Below are the code and all the weights of a small trained network. Each question names an input and a class and asks about switching units off, where a switched-off unit gives its printed mean instead of its output.

import numpy as np


def w(rows, s, z=0):
    codes = np.array(rows[::2]) - 128.0
    scale = np.full(codes.shape[1], s)
    scale[-1] = z or s
    return codes * scale


def f(y):
    return y / 2 * (1 + np.tanh(0.7978845608 * (y + 0.044715 * y**3)))


def log_softmax(a):
    a = a - a.max(-1, keepdims=True)
    return a - np.log(np.exp(a).sum(-1, keepdims=True))


def net(x, mask):
    res = np.array(x, float).reshape(1, 6) / 4 @ E
    y = f(res @ A[0][:, :-1].T + A[0][:, -1])
    res = res + np.where(mask, y, B[0][:, -1]) @ B[0][:, :-1]
    return log_softmax(res[-1] @ U[:, :-1].T + U[:, -1])


A, B = {}, {}
E = w([
[111,117,151,127,196,90,38,143,73,237,178],'x0',
[69,154,206,166,177,185,171,47,169,145,184],'x1',
[128,133,137,128,126,127,126,133,129,126,128],'x2',
[38,62,169,2,102,156,86,77,61,95,82],'x3',
[132,189,108,221,95,203,83,148,98,148,89],'x4',
[59,216,71,106,185,55,138,130,174,161,51],'x5',
],0.0087)
A[0] = w([
[136,81,162,156,143,129,70,143,80,157,234,59],'N1',
[16,178,108,81,162,84,111,84,98,115,2,119],'N2',
[130,113,109,106,144,141,131,149,92,204,146,15],'N3',
[146,21,239,140,93,183,110,96,20,63,160,150],'N4',
[229,179,103,203,125,65,166,131,206,187,169,102],'N5',
[131,30,140,70,153,79,129,151,185,65,208,53],'N6',
[109,168,124,130,102,200,84,130,115,128,94,29],'N7',
[131,147,157,128,202,80,82,116,84,172,184,143],'N8',
[53,207,186,141,189,137,214,43,154,197,75,44],'N9',
[196,101,185,160,152,166,201,126,46,64,131,26],'N10',
[121,135,111,123,118,191,188,127,179,45,105,49],'N11',
[96,112,174,151,140,202,123,59,178,122,251,89],'N12',
[149,172,119,170,145,172,92,108,69,114,94,48],'N13',
[167,111,61,88,102,63,121,130,131,154,79,253],'N14',
[125,109,113,81,159,36,186,98,159,143,190,87],'N15',
[118,167,157,156,125,165,136,168,75,136,109,62],'N16',
[131,118,143,142,188,118,63,107,98,187,123,51],'N17',
],0.008,0.0047)
B[0] = w([
[89,173,82,113,121,36,167,121,172,40,88,179],'N1',
[72,90,52,142,129,118,208,160,122,141,239,239],'N2',
[123,140,79,7,111,67,132,116,189,48,68,136],'N3',
[77,137,74,158,114,122,200,204,130,161,196,248],'N4',
[39,77,127,22,42,154,213,112,62,178,176,232],'N5',
[152,133,79,211,9,237,100,60,227,190,50,176],'N6',
[145,155,20,81,27,218,98,10,220,146,112,150],'N7',
[49,163,130,113,87,127,172,104,125,28,78,193],'N8',
[239,92,77,159,80,61,60,204,62,101,116,211],'N9',
[98,215,68,84,230,21,145,168,172,90,87,163],'N10',
[42,154,153,45,171,65,143,79,157,27,19,177],'N11',
[193,7,90,142,50,71,40,210,96,130,61,199],'N12',
[139,189,87,164,66,172,50,45,144,185,76,155],'N13',
[203,68,172,207,121,96,90,167,93,107,69,210],'N14',
[106,171,88,215,61,188,45,65,174,195,119,174],'N15',
[122,151,82,157,10,150,76,100,204,200,99,143],'N16',
[89,167,105,77,130,22,192,2,119,72,25,166],'N17',
],0.0073,0.011)
U = w([
[108,171,147,108,143,91,142,88,150,57,64,79],'0',
[122,172,88,162,150,91,151,167,156,146,168,148],'1',
[120,145,113,159,102,190,62,65,169,178,100,96],'2',
[181,77,123,116,106,111,63,166,80,100,104,27],'3',
[118,127,132,162,122,130,134,125,108,115,141,236],'4',
[91,93,128,73,111,161,153,111,96,146,175,45],'5',
[143,123,174,133,178,134,109,136,96,118,184,183],'6',
[167,201,233,48,254,217,51,44,121,94,152,5],'7',
],0.016,0.012)

Each question gives the input, the list of numbers given to net, and the class t.
The units are the neurons (one row each of A and B). Each row of codes is followed by its name. A weight is (code - 128) times the scale printed after its matrix; where a second scale follows, it is the last column's (A, B and U).
mask holds one flag per neuron, in row order. A switched-off neuron (its flag False) gives its mean, the last column of its row in B, instead of its output. The means were averaged over made-up inputs and are rounded, as every weight is.
A unit's drop is (log p(t) with every unit on - log p(t) with that unit switched off) / (log p(t) with every unit on - log p(t) with every unit switched off).
The circuit of an input: a set's keep is (log p(t) with only the set's units on - log p(t) with every unit switched off) / (log p(t) with every unit on - log p(t) with every unit switched off). Starting from the 12 units with the biggest drops (on a tie, the unit counted first), units are removed one at a time, each time the one whose removal leaves the highest keep (on an exact tie, the one counted first), for as long as the keep stays at least 0.8.
units of the circuit, in order: the units of the circuit, biggest drop first
k most important neurons: the k neurons with the biggest drops, biggest first
drop of u: that unit's drop, to one decimal
input [-7,7,-1,8,-5,6], class 5: 4 most important neurons => N2, N14, N10, N1
input [-8,-5,-7,-8,-3,6], class 0: units of the circuit, in order => N11
input [-2,-1,3,3,-3,-8], class 1: units of the circuit, in order => N4, N10
input [-1,-4,7,7,2,8], class 1: 2 most important neurons => N2, N5
input [3,5,-7,6,-4,-5], class 4: 3 most important neurons => N4, N5, N12
input [1,4,-8,-3,-1,6], class 4: units of the circuit, in order => N4, N10
input [4,-6,-1,7,-3,6], class 5: 2 most important neurons => N2, N9
input [-7,1,5,-2,-8,-8], class 1: 4 most important neurons => N4, N10, N8, N17
input [-7,8,6,-5,3,-1], class 3: units of the circuit, in order => N12, N9
input [-5,7,2,-7,8,7], class 2: 2 most important neurons => N13, N4
input [-8,4,7,6,-1,-8], class 0: 3 most important neurons => N11, N10, N2
input [0,-3,-4,8,1,3], class 5: 2 most important neurons => N2, N9
input [-1,-1,4,6,-4,5], class 5: 3 most important neurons => N2, N4, N10
input [5,8,0,6,4,3], class 3: units of the circuit, in order => N9
input [6,1,-4,6,0,5], class 0: 2 most important neurons => N17, N5
input [5,4,-6,8,-7,-8], class 1: 2 most important neurons => N4, N1
input [-8,-4,-7,-7,-2,1], class 0: 3 most important neurons => N11, N2, N4
input [-5,8,4,-4,8,5], class 2: 4 most important neurons => N13, N7, N16, N14
input [8,5,-1,-7,6,6], class 0: units of the circuit, in order => N17, N8
input [5,-6,-2,-5,5,-6], class 1: units of the circuit, in order => N12
input [6,-4,-8,-7,2,2], class 4: drop of N11 => 0.2
input [7,-6,1,8,4,-1], class 5: drop of N9 => 0.3
input [3,-4,4,-4,8,-2], class 2: drop of N7 => 0.0
